Below are the code and all the weights of a small trained network. Each question names an input and a class and asks about switching units off, where a switched-off unit gives its printed mean instead of its output.

import numpy as np


def w(rows, s, z=0):
    codes = np.array(rows[::2]) - 128.0
    scale = np.full(codes.shape[1], s)
    scale[-1] = z or s
    return codes * scale


def f(y):
    return y / 2 * (1 + np.tanh(0.7978845608 * (y + 0.044715 * y**3)))


def log_softmax(a):
    a = a - a.max(-1, keepdims=True)
    return a - np.log(np.exp(a).sum(-1, keepdims=True))


def net(x, mask):
    res = np.array(x, float).reshape(1, 4) / 4 @ E
    y = f(res @ A[0][:, :-1].T + A[0][:, -1])
    res = res + np.where(mask, y, B[0][:, -1]) @ B[0][:, :-1]
    return log_softmax(res[-1] @ U[:, :-1].T + U[:, -1])


A, B = {}, {}
E = w([
[136,150,130,112],'x0',
[130,138,125,123],'x1',
[79,2,125,202],'x2',
[219,105,180,133],'x3',
],0.008)
A[0] = w([
[245,129,152,216,74],'N1',
[181,34,170,135,163],'N2',
[84,135,90,115,6],'N3',
[209,96,149,128,78],'N4',
[142,75,77,149,208],'N5',
[133,90,112,148,62],'N6',
],0.012,0.0021)
B[0] = w([
[96,20,85,88,237],'N1',
[146,113,133,127,254],'N2',
[75,66,71,60,153],'N3',
[76,76,68,18,197],'N4',
[217,117,254,68,213],'N5',
[105,88,180,91,155],'N6',
],0.0078,0.0041)
U = w([
[1,25,5,57,2],'0',
[138,110,188,158,254],'1',
],0.0069,0.00087)

Each question gives the input, the list of numbers given to net, and the class t.
The units are the neurons (one row each of A and B). Each row of codes is followed by its name. A weight is (code - 128) times the scale printed after its matrix; where a second scale follows, it is the last column's (A, B and U).
mask holds one flag per neuron, in row order. A switched-off neuron (its flag False) gives its mean, the last column of its row in B, instead of its output. The means were averaged over made-up inputs and are rounded, as every weight is.
A unit's drop is (log p(t) with every unit on - log p(t) with that unit switched off) / (log p(t) with every unit on - log p(t) with every unit switched off).
The circuit of an input: a set's keep is (log p(t) with only the set's units on - log p(t) with every unit switched off) / (log p(t) with every unit on - log p(t) with every unit switched off). Starting from all 6 units, units are removed one at a time, each time the one whose removal leaves the highest keep (on an exact tie, the one counted first), for as long as the keep stays at least 0.8.
units of the circuit, in order: the units of the circuit, biggest drop first
unit that matters most: the unit with the biggest drop
k most important neurons: the k neurons with the biggest drops, biggest first
drop when u is switched off: that unit's drop, to one decimal
input [1,-3,-6,4], class 0: units of the circuit, in order -> [N5, N4]
input [5,3,6,1], class 1: unit that matters most -> N5
input [-3,-2,6,-1], class 1: units of the circuit, in order -> [N5, N1]
input [-5,-8,-1,7], class 0: 2 most important neurons -> [N1, N4]
input [-4,8,7,-1], class 1: units of the circuit, in order -> [N5, N1]
input [0,-2,2,8], class 0: 2 most important neurons -> [N1, N4]
input [-7,-1,6,2], class 1: 2 most important neurons -> [N5, N3]
input [-6,6,5,-2], class 1: drop when N1 is switched off -> 0.2
input [-6,4,-1,8], class 0: drop when N5 is switched off -> 0.0
input [4,8,-5,8], class 0: drop when N1 is switched off -> 0.2
input [3,-5,5,-1], class 1: drop when N4 is switched off -> 0.2
input [-5,1,6,0], class 1: units of the circuit, in order -> [N5, N1]
